(in the rows, 128 means zero)
Facts:
j683 (driro 302) (stosto totis) (peflas j500)
j277 (driro 377) (stosto brubrek) (peflas j618 j357)
j898 (driro 302) (stosto brubrek) (peflas j994)
j931 (driro 112) (stosto totis)
j994 (driro 377) (stosto skaskom) (peflas j105)
j105 (driro 685) (stosto totis) (peflas j813)
j829 (driro 112) (stosto brubrek) (peflas j864)
j125 (driro 302) (stosto brubrek)
j267 (driro 377) (stosto totis) (peflas j478)
j147 (driro 112) (stosto brubrek) (peflas j879 j146)
j781 (driro 355) (stosto futru) (peflas j463 j271)
j480 (driro 112) (stosto skaskom)
j152 (driro 112) (stosto skaskom) (peflas j480)
j516 (driro 355) (stosto totis)
j254 (driro 112) (stosto brubrek)
j269 (driro 302) (stosto futru)
j479 (driro 304) (stosto totis) (peflas j638)
j370 (driro 302) (stosto brubrek) (peflas j450 j605 j146)
j94 (driro 304) (stosto futru) (peflas j899 j123)
j385 (driro 420) (stosto totis) (peflas j899 j478)
j537 (driro 304) (stosto brubrek) (peflas j879)
j508 (driro 304) (stosto brubrek) (peflas j898)
j67 (driro 685) (stosto totis)
j976 (driro 304) (stosto totis) (peflas j959)
j765 (driro 112) (stosto skaskom) (peflas j478)
j903 (driro 420) (stosto futru) (peflas j123)
j289 (driro 302) (stosto futru)
j850 (driro 685) (stosto totis) (peflas j463 j820)
j286 (driro 420) (stosto skaskom) (peflas j652 j105)
j690 (driro 685) (stosto brubrek) (peflas j480)
j538 (driro 302) (stosto futru) (peflas j813 j42)
j881 (driro 355) (stosto futru)
j606 (driro 302) (stosto skaskom) (peflas j152)
j989 (driro 685) (stosto totis) (peflas j42)
j613 (driro 355) (stosto brubrek)
j840 (driro 112) (stosto totis) (peflas j357 j864)
j463 (driro 420) (stosto totis)
j307 (driro 302) (stosto totis) (peflas j153 j224 j480)
j652 (driro 377) (stosto brubrek) (peflas j899 j146)
j631 (driro 304) (stosto totis)
j952 (driro 355) (stosto totis) (peflas j328)
j131 (driro 685) (stosto skaskom)
j946 (driro 355) (stosto skaskom) (peflas j463 j146)
j562 (driro 112) (stosto totis) (peflas j42)
j128 (driro 355) (stosto futru) (peflas j562)
j106 (driro 112) (stosto totis)
j190 (driro 685) (stosto futru)
j357 (driro 420) (stosto totis) (peflas j463 j146)
j141 (driro 302) (stosto brubrek) (peflas j106 j964)
j813 (driro 112) (stosto brubrek)
j939 (driro 377) (stosto brubrek) (peflas j476 j946)
j964 (driro 355) (stosto futru) (peflas j478)
j909 (driro 685) (stosto skaskom)
j497 (driro 302) (stosto skaskom) (peflas j976 j964)
j60 (driro 302) (stosto brubrek) (peflas j555)
j450 (driro 112) (stosto futru) (peflas j328)
j468 (driro 685) (stosto totis) (peflas j652)
j879 (driro 377) (stosto skaskom)
j899 (driro 302) (stosto skaskom) (peflas j964)
j255 (driro 304) (stosto futru) (peflas j131)
j728 (driro 112) (stosto futru) (peflas j125)
j605 (driro 112) (stosto totis) (peflas j480)
j426 (driro 112) (stosto futru)
j123 (driro 112) (stosto brubrek) (peflas j146)
j901 (driro 685) (stosto brubrek)
j706 (driro 377) (stosto brubrek)
j329 (driro 355) (stosto skaskom)
j327 (driro 377) (stosto totis) (peflas j146)
j602 (driro 302) (stosto brubrek)
j637 (driro 377) (stosto skaskom)
j608 (driro 685) (stosto futru) (peflas j723)
j476 (driro 302) (stosto brubrek)
j19 (driro 420) (stosto skaskom)
j864 (driro 685) (stosto skaskom) (peflas j631 j357)
j193 (driro 377) (stosto futru)
j959 (driro 685) (stosto futru) (peflas j478)
j755 (driro 355) (stosto brubrek) (peflas j307 j146)
j629 (driro 112) (stosto skaskom) (peflas j622)
j41 (driro 304) (stosto brubrek) (peflas j51)
j146 (driro 304) (stosto brubrek)
j42 (driro 685) (stosto brubrek) (peflas j146)
j555 (driro 304) (stosto futru) (peflas j502 j123)
j622 (driro 304) (stosto totis)
j649 (driro 355) (stosto futru) (peflas j861)
j275 (driro 420) (stosto futru)
j282 (driro 304) (stosto totis) (peflas j106)
j266 (driro 355) (stosto skaskom) (peflas j480)
j633 (driro 420) (stosto skaskom) (peflas j898 j638 j538)
j820 (driro 302) (stosto brubrek)
j172 (driro 420) (stosto skaskom) (peflas j478)
j444 (driro 302) (stosto skaskom) (peflas j146)
j618 (driro 304) (stosto brubrek) (peflas j502 j478 j146)
j224 (driro 112) (stosto totis)
j317 (driro 377) (stosto totis) (peflas j359 j147)
j500 (driro 377) (stosto skaskom) (peflas j605)
j113 (driro 420) (stosto skaskom) (peflas j909 j478)
j51 (driro 112) (stosto brubrek) (peflas j638 j605 j964)
j638 (driro 304) (stosto brubrek) (peflas j224)
j533 (driro 302) (stosto totis) (peflas j476)
j478 (driro 355) (stosto skaskom)
j640 (driro 302) (stosto brubrek) (peflas j357)
j271 (driro 112) (stosto totis) (peflas j909)
j153 (driro 420) (stosto totis)
j384 (driro 304) (stosto futru) (peflas j909 j622 j864)
j225 (driro 685) (stosto skaskom)
j328 (driro 112) (stosto totis) (peflas j146)
j723 (driro 302) (stosto futru) (peflas j146)
j599 (driro 377) (stosto futru) (peflas j813)
j436 (driro 377) (stosto totis)
j861 (driro 355) (stosto brubrek) (peflas j562 j269)
j182 (driro 304) (stosto futru)
j455 (driro 302) (stosto skaskom) (peflas j106 j357)
j502 (driro 420) (stosto futru) (peflas j478)
j359 (driro 377) (stosto futru) (peflas j190 j478)

Known rows:
[120 159 112 121 105 136 127 110 116 129 154 149 150 160 152 165 116 135
  78 126 109 108 137 127  98 158 163 112 104]: j497
[108 109 114 135 132 167  85 118 164 118 124 113 109  88 130  86 126 131
  82  91 172 148 110 108 104 108 113 106 122]: j652
[198 141 143 131  96 157 106 130  73  89 159 175 164 112 125 134 144 198
 152 187 153  60 140  84 124 136 156 132 118]: j286
[ 80  88 132 146 131 209  87 135 159 145 164  88  86 110 109  52 124 100
 125  95 188 149 147 143 114  95  44  92 147]: j146
[161 130 110 131 130 175  88 152 113 101 128 120 124 107 123  66 141 167
 161  94 124 132 145 106 137  95  81 107 150]: j42
[122 123 120 143 144 141 137 152  94  99 117 148 134 125 107 136 171 176
 116 149 110  87 134 110 158 140 110 103 122]: j468
[162 116 119 128 126 117 163 127 173  98  76 146 134  91 151 112 138 100
 154 141 118  64 127 120 148 111  81 162 111]: j562
[161 183 110 132 108 121 150 112 137 135 172 108 158 158 118 143 128 131
  93 120 121 112 126 144 129 130 161 120  94]: j455
[ 50 107 156 144 152 134 130  81  97 150  92  98  94 109  98 129 129  90
 134 161 137 132 109 147  96 103 192 140 125]: j255
[159  77 170 123 116  83 110 123  56 138 110 155 121 127 108 136 139 178
 196 200 131 126 146 106 117 123 121 168 158]: j275
[203 170 160 141  98 151 124 125  68  92 147 173 152 120 145 118 141 204
 152 173 164  62 135  81 123 133 157 131 137]: j633
[ 61 121 142 145 143 177  91 145 130 114 117 117  95  99 148  72 119  99
 102  77 194 155 124 134 101 101 107 101 151]: j638
[101 155 143 134 149 109 164 167 134  97 106 137 132 137 161 151 122 113
 100 126 140 116 127 146 160 151 141 123 131]: j683
[148 120  75 108  77 168 127 144 174 137 179 147 126 228 163 171 113 154
 148  73  44 117 185 129 119 172  75 129 145]: j478
[ 58  95 121 150 133 156 132 127 143 136 135 127 119  95  89 163 153 107
  62 155 149 119 104 144 117 149 125 125  77]: j267
[ 78 127 139 140  93 189 122 120 168 149 189 113  96 116 120 115 109 104
 121 123 166  94 133 135  99 116 122 134 105]: j879
[102 157 140 141 105 152 136 105  73 133 155 117 123 135 122 152  94 163
 167 133  90  90 157 134 134 131 158 147 139]: j225
[104 101 148 136 155 145 112  90 156 104  93 126  98  97 136  99 138  95
 140 148 178  75  99 111  95  74 175 124 117]: j599
[146 131 128 108 119  99 131 118 125 123  75 130 136 101 155 129  71 101
 130  80 115 192 104 122 122 125 117 171 151]: j254
[154 128 111 103 143  73 136 113 132 128  84 130 108 198 157 171 125 134
 194 128  48 155 149 103 131 140 164 143 164]: j881

Rows:
No name comes twice in this set of rows, the named rows included.
[138 142 105 126 133 144 111 116 131 100  82 137 119 112 176  83 112 126
 135  64 119 129 128 123 122  96 108 120 146] => j898
[117 133 107 143 107 174 121 117 147 131 159 144 137 172 146 134 119 121
 112 118 114  90 154 147  98 138 106 130 108] => j899
[155 116 168 131  80 125 128 122  54 135 163 141 134 114 115 156 100 182
 183 171 115 106 156 101 128 142 128 160 155] => j19
[133 165 155 137 142 112 113 161  87 113 130 140 132 140 159 105  99 169
 117  97 142 190 133 114 148 143 138  94 189] => j690
[172 164  97 110 145  90 158 167 154  95 103 144 146 171 134 159 157 148
 132 119  71 114 134 113 193 162 130 115 128] => j952
[161 166 101 118 109 112 162 122 132 118 132 131 128 189 157 166  92 151
 166  89  34 110 153 108 150 165 164 162 144] => j329
[115 159 125 124 140 113 164 134 139 121 112 116 142 108 105 147 151 108
 128 123 100 114 115 150 178 121 131 144 104] => j533
[ 94 112 136 139 133 124 146 137  81 131  90 126 125 108 124 164 124 146
 145 145  91  92 147 118 163 146 114 149 135] => j67
[150 138 140 124 150 120 106 124 104 140 132 131 123 165  99 115 170 153
 155 166 136 116 128 129 125 121 141 103 143] => j608
[119 204 157 134 123 129 155 139 133 108 127 131 147 173 189 133  79 120
 111  95 147 104 137 155 130 135 174 124 141] => j606
[144 134 128 120 131  98 120 140 144 107 103 174 160 131 178 107 108 127
  68  93 153 167 110 123 114 128 127 119 147] => j51
[200 166  99 103 144  85 114 157 148  96 121 152 149 171 166 116 131 176
 114  73  97 190 129 102 168 139 136  91 158] => j755
[ 80 134 132 159 154 180  90 104 107 103 102 115  95  67 143  51 120 125
 106  90 190 128 107 114 107  78 150 111 125] => j508

The same nodes again, as new rows of numbers:
Known rows:
[182 164 114 106 102 147 141 101 155 154 120 109 122 128 101 114 133 138
 121 155 137  99 158 105 160  59 142 131 146 120  70 120  84 171 115 155
 143  80 101 117 148 135 152  35 145 122 129]: j152
[168 150 111 127 109 124 113 118 150 141 117 104 115 127 112  66 132 129
 104 158 139 101 139 117 136  68 138  99 138 124 123 133  90 158 125 121
 147  78 103 125 164 120 147 109 127 157 165]: j964
[155 148 112 128 121 118 118 118 153 134 113  98 115 131 123  65 138 125
  94 160 135 102 136 117 134  56 140 107 138 130 128 136  95 161 122 101
 143  78 114 132 169 125 158 118 125 146 174]: j781
[155 109  86 125 121 117 157 125 160 143 130 123 130 121 114  81 129 135
 116 156 145  99 132 106 140  91  86 104 115 142 116 129 117 138 117 134
 123  69  60 154 177 117 159 144 107 159 143]: j463
[164 154 106 127 122 128 134 133 149 155 107  97 124 118 112  79 136 129
 104 156 142  97 151 113 156  54 125 114 123 136 115 135  91 155 109 143
 147  77  92 139 159 122 159  67 113 129 158]: j946
[161 123  93 124 125 123 145 117 157 123 111 111 123 121 131  75 131 135
 107 165 142 101 144 111 137  85  93 116 119 131 125 146 109 147 117 142
 133  72  84 142 176 121 168 106 105 161 157]: j976
[ 94 139 101 133  93 122 144 113 165 169 131 105 126 150 140 117 142 139
 114 153 133 101 146 100 138  93 160 139 121 146  92  89  99 150 135  77
 134  68 115 125 180 130 124 187 128 125 132]: j959
[174 175 114 114 124 143 134 108 151 129 104  99 120 121 129 101 139 140
 102 167 141  99 162 117 164  70 121 125 131 124 107 141  85 160 116 152
 152  79 103 122 155 132 166  31 125 137 144]: j266
[177 150 116 119 135 133 129 113 143 130 114  90 118 164 119 106 125 132
 108 162 135 101 164 123 139  66 119 114 145 132 115 142  89 159 120 142
 156  85 120 129 173 126 183 105 113 141 151]: j755
[138 130  95 119 100 127 154 113 162 131 121 113 127 137 138 126 131 144
 117 161 136 102 156  99 140 103 130 139 116 126  98 123 104 144 127 140
 131  75  84 125 177 135 144 113 105 148 128]: j307
[170 158 106 128 121 130 133 127 148 149 109 101 123 117 114  83 136 130
 105 157 142  97 156 113 157  59 127 114 128 130 111 137  88 156 110 149
 147  77  96 134 158 123 156  60 110 130 155]: j329
[171 133 106 121 129 126 144 105 151 106 108 103 115 126 129  86 133 130
 101 167 134 103 153 111 131  65 125 134 136 117 114 156 101 161 117 142
 137  83 105 125 170 133 165  75 104 142 165]: j952
[158 125 108 120 120 126 158  98 154 117 119 111 118 138 124 111 137 128
 109 160 129 103 149 103 132  64 144 145 139 124  90 139 106 166 116 121
 127  81 115 126 173 138 162 105 112 125 149]: j327
[132 117  93 129 109 118 139 145 159 185 128  99 132 175 111 110 115 134
 123 145 143 100 151 105 139  85 122 117 118 153 107 101  98 139 125 125
 145  77  84 144 184 117 149 188 108 137 129]: j820
[184 137 103 164 132 120 125 124 116 142 135 103 118 141 104 121 136 126
 125 152 133  92 175 124 129  66 130  99 154 111 124 153  83 151 114 148
 146  82 122 137 167 116 141 167  67 133 167]: j861
[180 131 118 117 118 132 140 110 147 155 131 100 118 177  89 111 121 126
 123 147 130 100 152 113 134  47 143 124 157 133  85 124  90 171 115 128
 143  89 121 129 168 127 170 127 128 120 140]: j123
[183 133 116 116 118 132 141 110 146 153 133 102 119 168  89 117 121 124
 124 147 131 100 156 111 133  50 141 122 161 132  83 122  91 170 114 133
 143  88 120 129 166 128 167 126 127 120 141]: j254
[151 165 100 130 142 133 156 103 148 129 131 112 130 119 141 114 157 144
 103 166 147  94 155 124 173  94  93  97 111 141 109 132 101 143 118 125
 131  60  92 148 162 130 171 120 114 128 140]: j633
[169 150 112 130 108 122 113 120 149 142 118 103 116 124 113  71 134 129
 106 157 137 100 141 118 133  70 140  99 140 122 125 134  89 159 124 119
 148  78 106 125 163 121 142 108 122 155 166]: j881
[182 132 117 115 117 132 141 113 149 156 131 102 118 173  90 110 119 125
 125 148 132 100 154 111 130  49 143 125 158 136  83 123  89 172 115 136
 145  88 118 132 169 126 168 126 128 122 139]: j147

Rows:
No name comes twice in this set of rows, the named rows included.
[168 133 120 116 132 127 148 108 149 143 130  97 116 186  98 111 126 120
 112 149 130 102 150 113 134  38 144 132 155 149  87 125  95 175 112 117
 140  90 134 134 174 132 186 137 127 105 149] => j829
[132 135  90 176  95 110 126 127 128 163 154 118 123 112 121 128 148 134
 129 146 138  91 158 112 134  97 157 102 134 112 116 117  90 137 130 106
 129  64 100 132 166 117  84 225  74 135 159] => j269
[169 119 111 116 120 124 160 100 156 121 123 112 115 141 105  94 133 121
 109 154 127 104 141 101 127  42 153 148 149 129  84 142 107 176 110 124
 126  84 120 129 169 140 170  97 119 117 159] => j840
[193 121 106 112  91 134 146 107 155 144 125 120 119 129  85 103 120 131
 136 150 133 100 148  94 126  63 143 140 155 106  77 132  95 170 114 161
 133  84  88 118 159 130 136  66 123 144 138] => j224
[ 94 114  92 126 111 120 175 112 165 144 121 108 126 150 152 125 137 134
 110 157 132 104 150  89 131  83 153 168 116 149  87 110 112 151 124  98
 122  74 109 132 190 140 148 165 101 110 134] => j850
[151 130  97 123 142 123 163  98 158 103 128 117 125 128 141  98 143 136
 102 167 139 100 141 115 143  93  92 112 119 138 112 141 119 145 119 117
 121  66  87 149 178 132 180 140 111 147 149] => j385
[163 138 100 128 138 125 133 125 148 146 118  97 126 159 122  98 124 133
 110 159 143  99 152 122 144  85  87  96 130 148 128 131  98 144 120 137
 152  76  96 149 179 115 182 154 109 153 144] => j618
[102 130  97 135  78 121 136 127 166 190 133 108 128 146 127 110 136 140
 126 147 136 100 145  94 137  96 156 135 125 145  91  81  96 146 136  92
 137  68  93 128 176 121 110 189 125 137 127] => j190
[164 153 109 122 145 130 136 110 146 122 116  96 122 164 136 110 132 139
 107 168 141  98 162 129 149  88  89  95 133 142 125 136  97 148 122 135
 150  75 110 140 180 125 188 135 113 151 142] => j41
[136 134 102 126 121 124 143 124 152 154 128  95 128 179 131 137 126 138
 116 154 137 100 163 111 143  90 126 127 123 148 104 111  95 144 127 121
 145  76 103 136 184 126 157 180 107 126 127] => j602
[170 124  89 118 111 129 148 117 160 132 128 130 130 119 114  98 127 145
 127 160 146  98 141 107 146 110  80  98 121 124 109 129 108 137 120 158
 127  66  56 140 170 120 153 114 119 174 126] => j153
[ 96 133  89 131  96 126 158 136 166 201 122 103 136 140 131 116 138 138
 121 147 142  98 154  89 157  81 147 151 103 165  83  84  97 144 121 110
 135  69  85 141 172 122 129 151 115 104 122] => j909
[185 117 105 145 110 125 151 100 132 126 141 122 115 115  97 118 142 123
 130 151 127  96 155 103 122  53 161 140 159  99  85 149  98 169 110 141
 120  81 117 124 160 133 131 120  85 117 163] => j562
[157 145 113 120 124 127 156 112 156 157 121 102 121 140 104  87 143 119
 102 151 137 102 142 105 153  27 155 134 137 149  83 125  95 174 106 113
 132  83 115 140 157 134 172  89 132  92 155] => j629
[112 122  92 132  99 126 166 106 157 145 127 113 127 140 147 142 137 141
 126 158 130 100 162  91 133 100 150 166 119 130  81 111 104 150 129 120
 123  73 103 121 182 137 127 162  94 124 125] => j105

